Below is a small trained network, with its code and all its weights. Each question gives an input and a target symbol and asks what happens when units are switched off, that is, made to give their printed mean instead of their output.

import numpy as np


def w(rows, s, z=0):
    codes = np.array(rows[::2]) - 128.0
    scale = np.full(codes.shape[1], s)
    scale[-1] = z or s
    return codes * scale


def f(y):
    return y / 2 * (1 + np.tanh(0.7978845608 * (y + 0.044715 * y**3)))


def softmax(a):
    e = np.exp(a - a.max(-1, keepdims=True))
    return e / e.sum(-1, keepdims=True)


def log_softmax(a):
    a = a - a.max(-1, keepdims=True)
    return a - np.log(np.exp(a).sum(-1, keepdims=True))


def net(x, mask):
    ids = ['βγεζξτψω'.index(c) for c in x.split()]
    T = len(ids)
    res = E[ids] + P[:T]
    r = res
    for j in range(3):
        rows = slice(2 * j, 2 * j + 2)
        q, k, v = (r @ M[0][rows].T for M in (Q, K, V))
        z = softmax(np.where(np.tri(T) > 0, q @ k.T / 2**0.5, -1e9)) @ v
        o = O[0][rows]
        res = res + np.where(mask[j], z, o[:, -1]) @ o[:, :-1]
    y = f(res @ A[0][:, :-1].T + A[0][:, -1])
    res = res + np.where(mask[3:11], y, B[0][:, -1]) @ B[0][:, :-1]
    return log_softmax(res[-1] @ U[:, :-1].T + U[:, -1])


Q, K, V, O, A, B = {}, {}, {}, {}, {}, {}
E = w([
[126,87,140],'β',
[100,87,142],'γ',
[29,165,123],'ε',
[249,56,66],'ζ',
[130,88,159],'ξ',
[119,162,24],'τ',
[109,103,31],'ψ',
[175,196,145],'ω',
],0.02)
P = w([
[18,254,146],'0',
[59,240,161],'1',
[94,225,156],'2',
[126,196,154],'3',
[166,175,153],'4',
[190,147,152],'5',
[220,139,152],'6',
],0.0047)
Q[0] = w([
[99,153,61],'head 1',
[125,100,181],'head 1',
[131,186,139],'head 2',
[165,149,221],'head 2',
[122,82,254],'head 3',
[156,161,41],'head 3',
],0.026)
K[0] = w([
[200,118,93],'head 1',
[34,124,138],'head 1',
[56,225,151],'head 2',
[125,148,190],'head 2',
[226,96,83],'head 3',
[4,145,162],'head 3',
],0.021)
V[0] = w([
[123,131,65],'head 1',
[172,195,151],'head 1',
[107,208,163],'head 2',
[143,247,119],'head 2',
[91,68,87],'head 3',
[87,187,55],'head 3',
],0.014)
O[0] = w([
[134,213,118,182],'head 1',
[254,45,168,166],'head 1',
[111,11,158,112],'head 2',
[150,21,71,239],'head 2',
[20,211,125,122],'head 3',
[153,127,8,252],'head 3',
],0.0072,0.0028)
A[0] = w([
[42,115,178,214],'neuron 1',
[129,175,117,90],'neuron 2',
[175,164,106,108],'neuron 3',
[163,151,253,158],'neuron 4',
[229,116,122,174],'neuron 5',
[118,86,109,255],'neuron 6',
[213,87,69,139],'neuron 7',
[194,112,179,45],'neuron 8',
],0.014,0.0097)
B[0] = w([
[29,86,61,193],'neuron 1',
[2,127,209,146],'neuron 2',
[110,53,163,164],'neuron 3',
[153,56,107,187],'neuron 4',
[84,122,187,233],'neuron 5',
[210,174,125,216],'neuron 6',
[123,146,159,255],'neuron 7',
[75,210,31,151],'neuron 8',
],0.0083,0.015)
U = w([
[107,163,119,84],'β',
[57,169,134,2],'γ',
[136,141,56,69],'ε',
[86,188,191,63],'ζ',
[100,62,125,105],'ξ',
[180,222,55,207],'τ',
[105,248,94,155],'ψ',
[207,135,133,233],'ω',
],0.011,0.0066)

Each question gives the input, a string of symbols that net reads in full, and the target symbol t.
The units are the heads (2 rows each of Q, K, V and O) and the neurons (one row each of A and B). Each row of codes is followed by its name. A weight is (code - 128) times the scale printed after its matrix; where a second scale follows, it is the last column's (O, A, B and U).
mask holds one flag per unit, heads first, then neurons. A switched-off unit (its flag False) gives its mean, the last column of its rows in O or B, instead of its output. The means were averaged over made-up inputs and are rounded, as every weight is.
A unit's drop is (log p(t) with every unit on - log p(t) with that unit switched off) / (log p(t) with every unit on - log p(t) with every unit switched off).
The circuit of an input: a set's keep is (log p(t) with only the set's units on - log p(t) with every unit switched off) / (log p(t) with every unit on - log p(t) with every unit switched off). Starting from all 11 units, units are removed one at a time, each time the one whose removal leaves the highest keep (on an exact tie, the one counted first), for as long as the keep stays at least 0.8.
units of the circuit, in order: the units of the circuit, biggest drop first
top k neurons: the k neurons with the biggest drops, biggest first
which heads matter: for each layer, one digit per head in row order, 1 if its drop is at least 0.15 and else 0, layers parted by /
drop when u is switched off: that unit's drop, to one decimal
input ξ ξ ξ γ ω ω ψ, target ω: top 2 neurons : (neuron 1; neuron 2)
input ω ξ τ ε, target τ: which heads matter : 001
input ε ψ ξ, target ψ: units of the circuit, in order : (head 3; neuron 4)
input ξ γ τ γ ω τ, target ω: units of the circuit, in order : (head 1; neuron 1)
input ψ ω ω ω ξ, target ω: top 3 neurons : (neuron 1; neuron 6; neuron 2)
input β γ ε ε, target ε: top 2 neurons : (neuron 5; neuron 6)
input τ ξ τ ξ, target τ: which heads matter : 001
input γ ζ γ, target γ: which heads matter : 111
input γ ζ ψ ω, target ω: which heads matter : 010
input γ τ ζ β, target γ: units of the circuit, in order : (head 3; head 1; neuron 1)
input τ ψ ξ γ, target ψ: which heads matter : 111
input β τ ψ ω γ τ, target ω: top 2 neurons : (neuron 1; neuron 8)
input ξ ζ ζ β ζ, target ζ: units of the circuit, in order : (head 2; neuron 5; neuron 2; neuron 3)
input ζ ξ ω ζ ψ ψ, target ψ: top 2 neurons : (neuron 5; neuron 4)
input τ ξ ψ ψ ξ γ, target ψ: which heads matter : 011
input ξ ψ β, target ψ: top 3 neurons : (neuron 4; neuron 3; neuron 5)
input ξ ω ξ β, target ω: top neuron : (neuron 2)
input ξ ξ β ξ ε, target ξ: top 3 neurons : (neuron 1; neuron 8; neuron 7)
input γ τ β τ ε, target τ: top neuron : (neuron 5)
input γ ζ ξ ξ γ, target γ: drop when head 1 is switched off : 0.5
input ω ψ γ ω γ, target ω: drop when head 3 is switched off : 1.3
input ξ ξ ω, target ω: drop when neuron 6 is switched off : 0.2
input γ ξ τ τ ξ ξ, target τ: drop when neuron 2 is switched off : 0.1
